Here is a tiny trained network, its code and every weight. The questions are about switching its units off for an input and a class, where a switched-off unit gives its printed mean instead of its output.

import numpy as np


def w(rows, s, z=0):
    codes = np.array(rows[::2]) - 128.0
    scale = np.full(codes.shape[1], s)
    scale[-1] = z or s
    return codes * scale


def norm(h):
    return h / np.sqrt((h * h).mean(-1, keepdims=True) + 1e-5)


def f(y):
    return y / 2 * (1 + np.tanh(0.7978845608 * (y + 0.044715 * y**3)))


def log_softmax(a):
    a = a - a.max(-1, keepdims=True)
    return a - np.log(np.exp(a).sum(-1, keepdims=True))


def net(x, mask):
    res = np.array(x, float).reshape(1, 8) / 4 @ E
    u = 0
    for l in range(4):
        y = f(norm(res) @ A[l][:, :-1].T + A[l][:, -1])
        res = res + np.where(mask[u : u + 4], y, B[l][:, -1]) @ B[l][:, :-1]
        u += 4
    return log_softmax(norm(res)[-1] @ U[:, :-1].T + U[:, -1])


A, B = {}, {}
E = w([
[82,111,3,254,158,158,165,139,184,96],'x0',
[115,151,158,146,161,88,111,172,150,116],'x1',
[221,179,81,128,115,40,155,68,152,62],'x2',
[137,82,134,139,106,117,145,108,136,156],'x3',
[78,56,49,130,61,35,29,174,30,93],'x4',
[147,159,127,129,111,160,136,159,97,104],'x5',
[108,142,115,111,151,126,112,108,135,124],'x6',
[87,211,88,179,66,129,143,145,133,221],'x7',
],0.007)
A[0] = w([
[114,54,44,241,165,167,126,153,200,43,2],'L0N0',
[148,6,151,82,189,162,138,143,138,1,24],'L0N1',
[153,87,111,153,124,99,70,132,97,74,90],'L0N2',
[55,63,163,140,171,209,114,175,90,153,54],'L0N3',
],0.0067,0.005)
B[0] = w([
[215,109,53,89,193,159,107,135,105,178,253],'L0N0',
[121,198,189,246,106,123,79,54,70,173,211],'L0N1',
[129,101,116,149,131,119,131,201,116,53,172],'L0N2',
[65,138,126,96,184,78,238,132,91,90,208],'L0N3',
],0.013,0.0042)
A[1] = w([
[165,132,168,124,213,208,197,116,254,107,5],'L1N0',
[225,176,95,161,133,60,139,63,137,46,30],'L1N1',
[139,159,94,144,96,87,146,90,170,78,123],'L1N2',
[206,192,199,163,155,166,254,43,171,87,100],'L1N3',
],0.0053,0.0028)
B[1] = w([
[166,131,120,110,32,235,75,182,176,46,183],'L1N0',
[96,98,236,95,194,101,254,124,31,138,179],'L1N1',
[101,202,35,173,110,117,183,111,54,105,140],'L1N2',
[44,66,168,129,105,121,85,110,188,82,254],'L1N3',
],0.0099,0.0049)
A[2] = w([
[135,118,93,133,109,65,140,148,46,88,73],'L2N0',
[209,145,99,110,106,65,160,123,157,93,43],'L2N1',
[211,129,237,2,134,56,57,107,106,161,5],'L2N2',
[103,245,132,223,77,141,101,94,110,227,142],'L2N3',
],0.0076,0.0027)
B[2] = w([
[91,84,195,110,91,138,98,124,244,172,250],'L2N0',
[52,131,84,99,204,132,212,122,136,120,136],'L2N1',
[213,154,43,134,178,150,125,173,74,172,252],'L2N2',
[116,116,176,200,151,95,75,93,121,198,228],'L2N3',
],0.011,0.0035)
A[3] = w([
[138,123,111,181,77,64,109,127,79,144,112],'L3N0',
[100,52,76,78,74,79,45,172,148,94,4],'L3N1',
[165,136,149,82,120,143,140,195,93,192,90],'L3N2',
[78,129,143,79,155,63,254,125,89,103,125],'L3N3',
],0.0093,0.0038)
B[3] = w([
[139,130,221,150,133,114,142,120,115,5,218],'L3N0',
[155,193,172,54,57,235,93,87,224,59,234],'L3N1',
[145,101,23,130,134,129,152,127,135,116,209],'L3N2',
[28,75,140,91,165,142,225,150,97,138,253],'L3N3',
],0.011,0.0036)
U = w([
[146,132,158,91,75,175,99,136,205,92,3],'0',
[201,133,4,124,136,147,124,155,95,165,194],'1',
[78,115,132,98,141,120,194,145,111,123,101],'2',
[133,145,164,193,121,108,84,107,111,155,211],'3',
],0.02,0.00062)

Each question gives the input, the list of numbers given to net, and the class t.
The units are the neurons (one row each of A and B). Each row of codes is followed by its name. A weight is (code - 128) times the scale printed after its matrix; where a second scale follows, it is the last column's (A, B and U).
mask holds one flag per neuron, layer by layer. A switched-off neuron (its flag False) gives its mean, the last column of its row in B, instead of its output. The means were averaged over made-up inputs and are rounded, as every weight is.
A unit's drop is (log p(t) with every unit on - log p(t) with that unit switched off) / (log p(t) with every unit on - log p(t) with every unit switched off).
The circuit of an input: a set's keep is (log p(t) with only the set's units on - log p(t) with every unit switched off) / (log p(t) with every unit on - log p(t) with every unit switched off). Starting from the 12 units with the biggest drops (on a tie, the unit counted first), units are removed one at a time, each time the one whose removal leaves the highest keep (on an exact tie, the one counted first), for as long as the keep stays at least 0.8.
units of the circuit, in order: the units of the circuit, biggest drop first
unit that matters most: the unit with the biggest drop
k most important neurons: the k neurons with the biggest drops, biggest first
k most important neurons of layer l: the k neurons of layer l with the biggest drops, biggest first
drop when u is switched off: that unit's drop, to one decimal
input [4,5,2,-2,1,5,-2,2], class 1: units of the circuit, in order => (L0N0)
input [-1,1,4,-8,3,8,2,-4], class 2: 2 most important neurons => (L1N1, L2N3)
input [5,-7,-3,-7,-6,7,2,7], class 3: 3 most important neurons => (L2N3, L3N1, L0N0)
input [5,3,8,-3,8,-4,6,0], class 0: 3 most important neurons => (L2N0, L3N1, L0N3)
input [-8,1,8,3,-7,-7,5,6], class 1: 2 most important neurons => (L2N2, L0N3)
input [5,6,7,3,6,4,4,-4], class 2: 3 most important neurons => (L1N1, L2N1, L1N3)
input [-4,-6,-3,5,-3,4,-7,5], class 3: 2 most important neurons => (L2N3, L0N0)
input [-6,-7,8,-5,-7,5,-8,-7], class 2: 3 most important neurons => (L1N1, L0N0, L2N0)
input [-5,-1,-5,8,-5,-1,-4,-7], class 3: 2 most important neurons => (L0N1, L0N0)
input [0,-4,5,-5,2,-1,-1,4], class 2: 2 most important neurons => (L1N1, L0N1)
input [-8,-4,-6,0,-7,-7,7,-3], class 1: 2 most important neurons of layer 3 => (L3N2, L3N1)
input [-6,-8,-6,-4,6,-8,-3,4], class 0: 3 most important neurons => (L3N1, L0N0, L0N1)
input [-4,-4,-4,-7,6,1,3,-5], class 0: 3 most important neurons => (L3N1, L0N2, L2N0)
input [-3,-6,0,-1,2,-3,6,2], class 1: 2 most important neurons => (L2N2, L0N1)
input [0,-6,3,-8,1,3,-1,5], class 3: unit that matters most => L2N3
input [-5,-7,5,5,-4,8,-2,-6], class 3: 3 most important neurons => (L0N0, L1N3, L0N3)
input [1,0,8,-8,0,5,0,-6], class 2: 2 most important neurons => (L1N1, L3N3)
input [-5,-1,-2,-4,6,6,-4,-7], class 3: 2 most important neurons of layer 0 => (L0N1, L0N0)
input [7,-6,-7,8,-6,-2,-2,-3], class 1: 2 most important neurons of layer 1 => (L1N0, L1N1)
input [-1,-7,-1,-5,-2,4,7,-6], class 3: most important neuron of layer 0 => (L0N1)
input [8,4,-2,7,0,-8,8,-8], class 1: drop when L0N0 is switched off => 2.3
input [-3,-8,-5,-5,7,0,4,2], class 0: drop when L3N1 is switched off => 0.3
input [4,6,-2,-5,7,8,3,-5], class 0: drop when L3N1 is switched off => 0.2
input [-3,1,-2,-8,1,8,-7,-8], class 3: drop when L0N3 is switched off => 0.0
